Below is a small trained network, with its code and all its weights. Each question gives an input and a target symbol and asks what happens when units are switched off, that is, made to give their printed mean instead of their output.

import numpy as np


def w(rows, s, z=0):
    codes = np.array(rows[::2]) - 128.0
    scale = np.full(codes.shape[1], s)
    scale[-1] = z or s
    return codes * scale


def norm(h):
    return h / np.sqrt((h * h).mean(-1, keepdims=True) + 1e-5)


def f(y):
    return y / 2 * (1 + np.tanh(0.7978845608 * (y + 0.044715 * y**3)))


def softmax(a):
    e = np.exp(a - a.max(-1, keepdims=True))
    return e / e.sum(-1, keepdims=True)


def log_softmax(a):
    a = a - a.max(-1, keepdims=True)
    return a - np.log(np.exp(a).sum(-1, keepdims=True))


def net(x, mask):
    ids = ['ΞΠΣαγεζηλψ'.index(c) for c in x.split()]
    T = len(ids)
    res = E[ids] + P[:T]
    r = norm(res)
    for j in range(3):
        rows = slice(2 * j, 2 * j + 2)
        q, k, v = (r @ M[0][rows].T for M in (Q, K, V))
        z = softmax(np.where(np.tri(T) > 0, q @ k.T / 2**0.5, -1e9)) @ v
        o = O[0][rows]
        res = res + np.where(mask[j], z, o[:, -1]) @ o[:, :-1]
    y = f(norm(res) @ A[0][:, :-1].T + A[0][:, -1])
    res = res + np.where(mask[3:11], y, B[0][:, -1]) @ B[0][:, :-1]
    return log_softmax(norm(res)[-1] @ U[:, :-1].T + U[:, -1])


Q, K, V, O, A, B = {}, {}, {}, {}, {}, {}
E = w([
[102,176,105,51,103],'Ξ',
[155,177,122,145,135],'Π',
[163,155,150,137,149],'Σ',
[174,171,162,45,86],'α',
[148,160,128,134,151],'γ',
[2,97,31,185,116],'ε',
[143,108,185,110,187],'ζ',
[155,44,203,222,139],'η',
[142,158,136,123,159],'λ',
[100,73,150,104,33],'ψ',
],0.023)
P = w([
[113,102,129,132,148],'0',
[142,53,120,115,249],'1',
[192,3,26,75,185],'2',
[46,205,213,188,179],'3',
[135,124,187,100,53],'4',
[108,108,92,147,184],'5',
],0.0072)
Q[0] = w([
[171,93,105,6,37],'H1',
[185,97,36,128,213],'H1',
[157,98,55,50,96],'H2',
[116,107,167,60,8],'H2',
[142,136,136,62,94],'H3',
[66,154,189,132,72],'H3',
],0.025)
K[0] = w([
[173,147,127,29,3],'H1',
[45,223,238,171,96],'H1',
[119,160,159,81,58],'H2',
[154,97,73,25,33],'H2',
[209,109,68,139,90],'H3',
[193,51,40,95,164],'H3',
],0.021)
V[0] = w([
[250,206,188,130,64],'H1',
[185,219,11,221,38],'H1',
[103,84,88,204,195],'H2',
[86,173,190,181,142],'H2',
[152,114,124,50,12],'H3',
[193,98,166,233,82],'H3',
],0.012)
O[0] = w([
[87,253,147,188,54,181],'H1',
[60,96,195,175,248,1],'H1',
[196,124,60,135,146,158],'H2',
[207,71,192,94,121,167],'H2',
[181,110,253,116,156,2],'H3',
[188,181,114,76,110,60],'H3',
],0.0084,0.0055)
A[0] = w([
[149,59,169,184,36,6],'N1',
[159,178,211,123,96,154],'N2',
[168,164,125,124,192,254],'N3',
[122,77,133,104,105,139],'N4',
[97,70,87,136,38,145],'N5',
[176,225,195,126,163,183],'N6',
[159,91,179,239,103,153],'N7',
[56,162,163,8,119,191],'N8',
],0.017,0.0026)
B[0] = w([
[150,196,200,204,121,184],'N1',
[140,108,81,109,201,219],'N2',
[142,196,151,171,134,200],'N3',
[103,163,134,148,87,163],'N4',
[56,55,186,126,160,254],'N5',
[52,84,162,47,140,234],'N6',
[213,107,162,157,6,189],'N7',
[54,231,87,75,137,234],'N8',
],0.02,0.0064)
U = w([
[65,200,111,14,116,87],'Ξ',
[44,204,254,150,105,142],'Π',
[214,196,97,66,107,107],'Σ',
[206,100,142,141,230,105],'α',
[163,66,94,64,21,118],'γ',
[134,224,106,224,156,159],'ε',
[48,33,114,187,130,136],'ζ',
[168,125,229,59,132,118],'η',
[186,125,212,181,45,252],'λ',
[180,131,208,46,174,81],'ψ',
],0.011,0.0037)

Each question gives the input, a string of symbols that net reads in full, and the target symbol t.
The units are the heads (2 rows each of Q, K, V and O) and the neurons (one row each of A and B). Each row of codes is followed by its name. A weight is (code - 128) times the scale printed after its matrix; where a second scale follows, it is the last column's (O, A, B and U).
mask holds one flag per unit, heads first, then neurons. A switched-off unit (its flag False) gives its mean, the last column of its rows in O or B, instead of its output. The means were averaged over made-up inputs and are rounded, as every weight is.
A unit's drop is (log p(t) with every unit on - log p(t) with that unit switched off) / (log p(t) with every unit on - log p(t) with every unit switched off).
The circuit of an input: a set's keep is (log p(t) with only the set's units on - log p(t) with every unit switched off) / (log p(t) with every unit on - log p(t) with every unit switched off). Starting from all 11 units, units are removed one at a time, each time the one whose removal leaves the highest keep (on an exact tie, the one counted first), for as long as the keep stays at least 0.8.
units of the circuit, in order: the units of the circuit, biggest drop first
most important unit: the unit with the biggest drop
k most important neurons: the k neurons with the biggest drops, biggest first
heads that matter: for each layer, one digit per head in row order, 1 if its drop is at least 0.15 and else 0, layers parted by /
input ε Σ γ γ, target Ξ: heads that matter => 101
input γ Σ γ γ γ Σ, target ε: units of the circuit, in order => [H3 N6]
input λ Σ Σ, target ζ: heads that matter => 001
input γ Ξ Σ Σ Σ, target Ξ: heads that matter => 010
input ψ λ ζ λ, target ζ: units of the circuit, in order => [H3 H1 N8 N5]
input γ η Σ Σ, target Σ: most important unit => H1
input γ ψ ε γ Σ, target α: heads that matter => 100
input ψ γ α η Σ ζ, target Σ: units of the circuit, in order => [N5 H2]
input Σ Σ ζ, target Ξ: 3 most important neurons => [N6 N5 N1]
input Σ γ α γ Σ, target η: heads that matter => 001
input γ ε γ η ζ, target ε: units of the circuit, in order => [H2 N6 H3]
input Ξ Σ γ, target λ: units of the circuit, in order => [H3 N7]
input ζ ε γ, target γ: heads that matter => 100
input ε λ Π γ Ξ ζ, target ε: heads that matter => 101
input ζ γ Σ, target γ: units of the circuit, in order => [H1]
input Ξ Π ψ ψ Σ, target ψ: units of the circuit, in order => [H3 N2]
input ζ ζ ε Ξ ζ, target α: units of the circuit, in order => [H1 N6]
input α ψ η γ, target ψ: heads that matter => 010
input ζ Π λ, target γ: heads that matter => 100
input Ξ Σ ζ Σ, target Ξ: most important unit => N6
